[[139 120 118 121 133]
 [122 143 135 133 115]
 [120 132 136 132 117]
 [133 110 113 112 139]
 [123 143 136 128 112]
 [132 124 125 135 141]
 [124 139 136 128 118]
 [134 119 123 128 135]
 [123 149 145 139 122]
 [128 147 121 134 145]
 [130 147 153 152 122]
 [127 147 145 141 116]]
Counting starts at 1.
The entry just right of 113 -> 112
The minimum -> 110
What is the bottom entry of the column that holds the largest entry?
A: 145
What is the entry in the bottom-right corner?
A: 116
What is the entry at row 3, column 1?
A: 120
The entry in row 2 and column 2 -> 143
The entry at row 1, column 3 is 118
The entry in row 1 and column 1 is 139
The entry directly below 117 -> 139
The entry directly above the smallest entry -> 132
What is the entry in row 2 and column 1?
A: 122
What is the entry in the top-right corner?
A: 133
What is the entry in row 3 and column 3?
A: 136
The entry directly above the largest entry: 121
The entry at row 1, column 2 -> 120

Read these off the array that follows. Counting starts at 1.
1) Find the bottom-left entry.
2) Find the top-right entry.
3) Find the entry directly above the smallest entry.
4) Find the entry just right of the largest entry.
5) Find the entry in row 1 and column 2.
6) Find the entry at row 1, column 1.
7) Find the entry in the bottom-right corner.
8) Find the maximum.
[[129 122 124 132 128 114 123 130 143 138 136 123]
 [121 126 123 135 134 120 115 125 121 127 137 127]
 [144 135 124 142 128 123 127 134 124 123 130 122]
 [123 133 134 144 136 116 138 121 126 137 132 132]
 [132 124 131 125 140 126 153 114 138 140 124 125]
 [108 128 134 129 132 128 125 121 119 129 131 137]
 [118 127 136 126 120 127 130 129 140 137 130 134]
 [124 125 132 118 141 139 149 111 121 129 120 130]
 [124 131 129 132 114 124 110 141 131 126 134 131]
 [142 121 113 126 136 129 121 126 122 119 130 116]
 [134 134 126 130 126 139 122 132 111 113 125 129]]
1) 134
2) 123
3) 132
4) 114
5) 122
6) 129
7) 129
8) 153

Questions about the grid below.
1) Give the entry just left of the smallest entry.
2) Give the entry just left of 144.
3) Give the smallest entry in the last column.
4) Give the top-left entry.
5) Give the 3rd entry on the main diagonal.
6) Give the top entry of the column that holds the smallest entry.
7) Give the third-last entry, reading row by row.
8) Give the top entry of the column that holds the largest entry.
[[118 127 138 125 144 121 134 133 135 152]
 [129 141 117 124 140 116 129 133 142 131]
 [127 143 126 142 134 125 116 111 116 127]]
1) 116
2) 125
3) 127
4) 118
5) 126
6) 133
7) 111
8) 152

A =
[[132 107 130 130]
 [134 120 135 127]
 [127 144 118 136]
 [134 123 123 119]
 [128 127 128 129]]
Rows and columns are numbered from 1.
The entry in row 2 and column 1: 134
The entry in row 1 and column 2: 107
The entry in row 1 and column 1 is 132
The entry directly below the smallest entry: 120
The entry in the bottom-left corner: 128
What is the entry directly below the largest entry?
Answer: 123

grid =
[[108 136 142 119 119 116 146 119 141 147 115 111 132 153 109]
 [135 105 102 129 143 149 119 142 137 151 101 149 113 126 112]
 [115 105 149 114 118 114 126 141 132 102 103 113 121 151 125]
 [103 126 108 111 106 115 111 129 152 123 150 151 149 114 124]
 [126 144 105 103 125 143 116 135 101 150 119 135 132 123 105]
 [154 153 106 153 151 129 125 113 121 128 130 116 115 102 116]
 [143 136 124 132 123 117 145 106 147 102 140 141 111 116 124]
 [124 132 119 110 145 125 130 118 137 114 146 117 120 128 123]
 [150 147 154 114 150 106 120 104 118 154 153 147 145 106 107]]
Counting starts at 1.
Report the entry in row 3 and column 1.
115
The bottom-left entry -> 150
Report the entry in the top-right corner.
109
Report the entry in the top-left corner.
108
Report the entry at row 3, column 3.
149
The entry in row 1 and column 3 -> 142
The entry in the bottom-right corner: 107
The entry at row 3, column 2: 105
The entry in row 2 and column 1: 135
Report the entry directly below the centre entry.
113
The entry in row 1 and column 2: 136
Report the entry at row 2, column 2.
105
Report the entry at the centre.
135
Report the entry just right of the centre entry.
101

M =
[[128 128 128 127 128 128 128 127 126 127 128 129]
 [124 125 128 130 132 129 130 125 129 127 126 129]
 [124 125 128 129 133 129 131 123 126 124 123 132]
 [139 135 128 125 115 125 121 139 138 136 141 118]
 [123 125 128 128 134 129 131 121 123 122 121 134]
 [119 122 128 130 140 130 135 117 116 119 115 139]
 [130 130 128 127 125 127 126 131 130 131 132 125]
 [125 126 128 128 132 129 130 123 126 123 124 132]
 [140 136 128 130 112 125 119 146 150 145 146 111]
 [134 132 128 124 121 127 125 132 130 130 134 125]]
The 5th entry from the end, reading row by row: 132
The first entry, reading row by row -> 128
Give the first entry in the row that holds the largest entry.
140
Give the largest entry in the last column.
139
The last entry, reading row by row -> 125
The entry in the bottom-left corner -> 134
Give the entry just left of the largest entry.
146
Give the top entry of the column that holds the smallest entry.
129
Give the entry directly above 141.
123
Give the third entry on the diagonal from the top-right corner.
124
The smallest entry in the last column is 111
The second entry, reading row by row: 128
The second smallest entry -> 112
Give the bottom entry of the column that holds the largest entry.
130
Give the entry directly above the largest entry.
126
Give the 4th entry, reading row by row.
127
Give the entry just left of 145.
150
Give the top entry of the column that holds the largest entry.
126
Give the entry just right of 116.
119

Read these off the grid that follows. Counting starts at 1.
1) Which number is the entry in the bottom-left corner?
2) Which number is the entry in the top-left corner?
3) Which number is the entry just right of the smallest entry?
4) Which number is the entry in row 1 and column 3?
5) Which number is the entry at row 1, column 2?
6) Which number is the entry directly above the largest entry?
[[133 122 114 123 121 127 130 109 131 127 134 124]
 [120 118 129 116 127 132 128 117 125 118 128 130]
 [138 123 125 121 114 124 121 112 128 129 133 115]
 [124 112 124 123 118 133 118 106 129 123 133 125]]
1) 124
2) 133
3) 129
4) 114
5) 122
6) 120

arr =
[[141 115 141 139 140 116 141 156  98 100]
 [147 109 147 134 135 121 135 113 142 143]]
Indices start at 1.
Which number is the entry in the bottom-left corner?
A: 147
Which number is the entry in the top-right corner?
A: 100
The entry in the top-left corner: 141
The entry directly below the smallest entry: 142
Which number is the smallest entry?
A: 98
Which number is the entry at row 1, column 2?
A: 115
The maximum -> 156

[105 151 143 145 115 141 150 150 106 150]
The entry just left of 115 -> 145
The entry just left of 143 -> 151
Report the entry just left of 145.
Answer: 143

array([157, 126, 108, 111, 150, 136, 142])
Give the median entry.
A: 136
Give the entry just right of the centre entry.
A: 150
Give the entry just left of 150.
A: 111
